Here is a tiny trained network, its code and every weight. The questions are about switching its units off for an input and a target symbol, where a switched-off unit gives its printed mean instead of its output.

import numpy as np


def w(rows, s, z=0):
    codes = np.array(rows[::2]) - 128.0
    scale = np.full(codes.shape[1], s)
    scale[-1] = z or s
    return codes * scale


def norm(h):
    return h / np.sqrt((h * h).mean(-1, keepdims=True) + 1e-5)


def f(y):
    return y / 2 * (1 + np.tanh(0.7978845608 * (y + 0.044715 * y**3)))


def softmax(a):
    e = np.exp(a - a.max(-1, keepdims=True))
    return e / e.sum(-1, keepdims=True)


def log_softmax(a):
    a = a - a.max(-1, keepdims=True)
    return a - np.log(np.exp(a).sum(-1, keepdims=True))


def net(x, mask):
    ids = ['αβγηλμξστφψ'.index(c) for c in x.split()]
    T = len(ids)
    res = E[ids] + P[:T]
    u = 0
    for l in range(2):
        q, k, v = (norm(res) @ M[l].T for M in (Q, K, V))
        z = softmax(np.where(np.tri(T) > 0, q @ k.T / 2**0.5, -1e9)) @ v
        res = res + np.where(mask[u], z, O[l][:, -1]) @ O[l][:, :-1]
        u += 1
        y = f(norm(res) @ A[l][:, :-1].T + A[l][:, -1])
        res = res + np.where(mask[u : u + 4], y, B[l][:, -1]) @ B[l][:, :-1]
        u += 4
    return log_softmax(norm(res)[-1] @ U[:, :-1].T + U[:, -1])


Q, K, V, O, A, B = {}, {}, {}, {}, {}, {}
E = w([
[13,64,96,222,94,160],'α',
[147,113,38,171,119,218],'β',
[114,130,69,172,121,182],'γ',
[120,102,50,141,133,219],'η',
[139,125,31,165,151,175],'λ',
[84,138,111,234,253,173],'μ',
[206,109,73,145,110,177],'ξ',
[107,148,92,194,90,147],'σ',
[234,160,85,181,157,143],'τ',
[198,118,190,134,42,187],'φ',
[139,231,113,56,85,104],'ψ',
],0.0053)
P = w([
[114,184,52,166,72,253],'0',
[129,180,50,167,74,214],'1',
[139,173,58,167,72,195],'2',
[144,166,55,169,76,167],'3',
[153,154,59,173,79,147],'4',
[157,147,54,179,83,133],'5',
[163,140,57,178,83,116],'6',
[158,131,64,177,96,99],'7',
[158,127,65,178,94,85],'8',
[158,118,75,175,106,72],'9',
[157,112,83,167,109,60],'10',
[158,109,89,171,113,42],'11',
[153,99,87,177,118,26],'12',
[159,93,83,173,123,23],'13',
],0.0055)
Q[0] = w([
[135,218,77,251,76,91],'0.h1',
[2,163,227,98,167,163],'0.h1',
],0.0094)
K[0] = w([
[178,78,210,92,129,20],'0.h1',
[173,147,109,112,95,255],'0.h1',
],0.0088)
V[0] = w([
[60,48,118,254,165,184],'0.h1',
[42,48,66,45,30,127],'0.h1',
],0.0055)
O[0] = w([
[50,118,127,254,112,36,253],'0.h1',
[69,41,97,13,37,121,97],'0.h1',
],0.0066,0.0042)
A[0] = w([
[145,162,149,146,152,168,235],'0.n1',
[45,33,135,63,56,102,217],'0.n2',
[152,145,161,3,116,205,253],'0.n3',
[30,121,190,118,214,236,55],'0.n4',
],0.0067,0.0022)
B[0] = w([
[221,116,130,139,150,152,254],'0.n1',
[243,46,20,2,70,170,176],'0.n2',
[137,187,25,76,195,72,244],'0.n3',
[104,209,163,131,83,252,55],'0.n4',
],0.0049,0.0014)
Q[1] = w([
[196,111,72,242,126,81],'1.h1',
[62,122,34,202,163,2],'1.h1',
],0.0093)
K[1] = w([
[173,149,157,87,137,27],'1.h1',
[160,124,149,135,91,2],'1.h1',
],0.0098)
V[1] = w([
[199,51,78,152,192,155],'1.h1',
[209,102,255,122,24,138],'1.h1',
],0.0061)
O[1] = w([
[174,25,3,184,149,88,199],'1.h1',
[196,116,245,122,21,134,4],'1.h1',
],0.007,0.0039)
A[1] = w([
[132,86,158,2,206,79,2],'1.n1',
[69,101,37,181,147,116,228],'1.n2',
[124,86,171,201,158,155,124],'1.n3',
[139,227,167,178,193,82,189],'1.n4',
],0.0071,0.0052)
B[1] = w([
[244,74,150,242,250,199,125],'1.n1',
[169,155,237,58,117,96,252],'1.n2',
[253,172,142,125,158,141,144],'1.n3',
[168,115,198,81,133,228,160],'1.n4',
],0.0058,0.015)
U = w([
[95,58,110,133,80,84,114],'α',
[128,185,83,150,96,146,254],'β',
[75,185,206,85,113,81,72],'γ',
[134,102,115,2,173,207,142],'η',
[30,137,91,240,199,119,106],'λ',
[169,136,177,188,176,131,117],'μ',
[217,60,207,90,48,197,77],'ξ',
[73,176,158,104,85,143,51],'σ',
[189,70,110,151,171,102,203],'τ',
[116,145,34,212,63,188,40],'φ',
[117,167,52,55,176,71,63],'ψ',
],0.0094,0.0092)

Each question gives the input, a string of symbols that net reads in full, and the target symbol t.
The units are the heads (2 rows each of Q, K, V and O) and the neurons (one row each of A and B). Each row of codes is followed by its name. A weight is (code - 128) times the scale printed after its matrix; where a second scale follows, it is the last column's (O, A, B and U).
mask holds one flag per unit, layer by layer, with each layer's heads first. A switched-off unit (its flag False) gives its mean, the last column of its rows in O or B, instead of its output. The means were averaged over made-up inputs and are rounded, as every weight is.
A unit's drop is (log p(t) with every unit on - log p(t) with that unit switched off) / (log p(t) with every unit on - log p(t) with every unit switched off).
The circuit of an input: a set's keep is (log p(t) with only the set's units on - log p(t) with every unit switched off) / (log p(t) with every unit on - log p(t) with every unit switched off). Starting from all 10 units, units are removed one at a time, each time the one whose removal leaves the highest keep (on an exact tie, the one counted first), for as long as the keep stays at least 0.8.
circuit, biggest first: the units of the circuit, biggest drop first
unit that matters most: the unit with the biggest drop
k most important neurons of layer l: the k neurons of layer l with the biggest drops, biggest first
drop when u is switched off: that unit's drop, to one decimal
input φ φ η, target ξ: circuit, biggest first : 1.h1
input β η μ α μ β ξ α φ β μ β, target μ: circuit, biggest first : 0.h1; 1.h1
input λ τ σ γ λ ψ β λ, target ψ: 2 most important neurons of layer 0 : 0.n3; 0.n2
input β μ β β, target μ: 2 most important neurons of layer 1 : 1.n2; 1.n4
input β μ ψ φ, target η: circuit, biggest first : 0.h1; 0.n3
input γ μ φ α μ λ μ σ β τ η, target μ: 2 most important neurons of layer 0 : 0.n2; 0.n3
input ψ γ φ φ λ σ γ μ φ μ γ η, target μ: circuit, biggest first : 0.h1; 1.n4; 1.h1
input φ λ η, target ξ: circuit, biggest first : 0.n3; 1.h1
input λ α α λ, target α: 2 most important neurons of layer 0 : 0.n2; 0.n3
input η α ψ η ψ σ, target ψ: circuit, biggest first : 0.h1; 0.n3; 1.n4
input φ σ φ λ σ β σ η β ξ λ ψ σ σ, target ψ: 2 most important neurons of layer 1 : 1.n4; 1.n3
input σ τ α σ γ, target γ: 2 most important neurons of layer 0 : 0.n3; 0.n1
input ξ λ φ α, target ξ: drop when 0.n2 is switched off : 0.1
input β β γ λ, target ψ: unit that matters most : 1.h1
input α γ α, target α: drop when 0.h1 is switched off : 1.1
input α γ ξ μ β η φ σ, target ξ: drop when 0.n1 is switched off : 0.0
input α φ σ γ λ ψ γ τ ξ σ β σ, target γ: drop when 1.h1 is switched off : 0.3
input α η η β, target α: 2 most important neurons of layer 0 : 0.n2; 0.n3
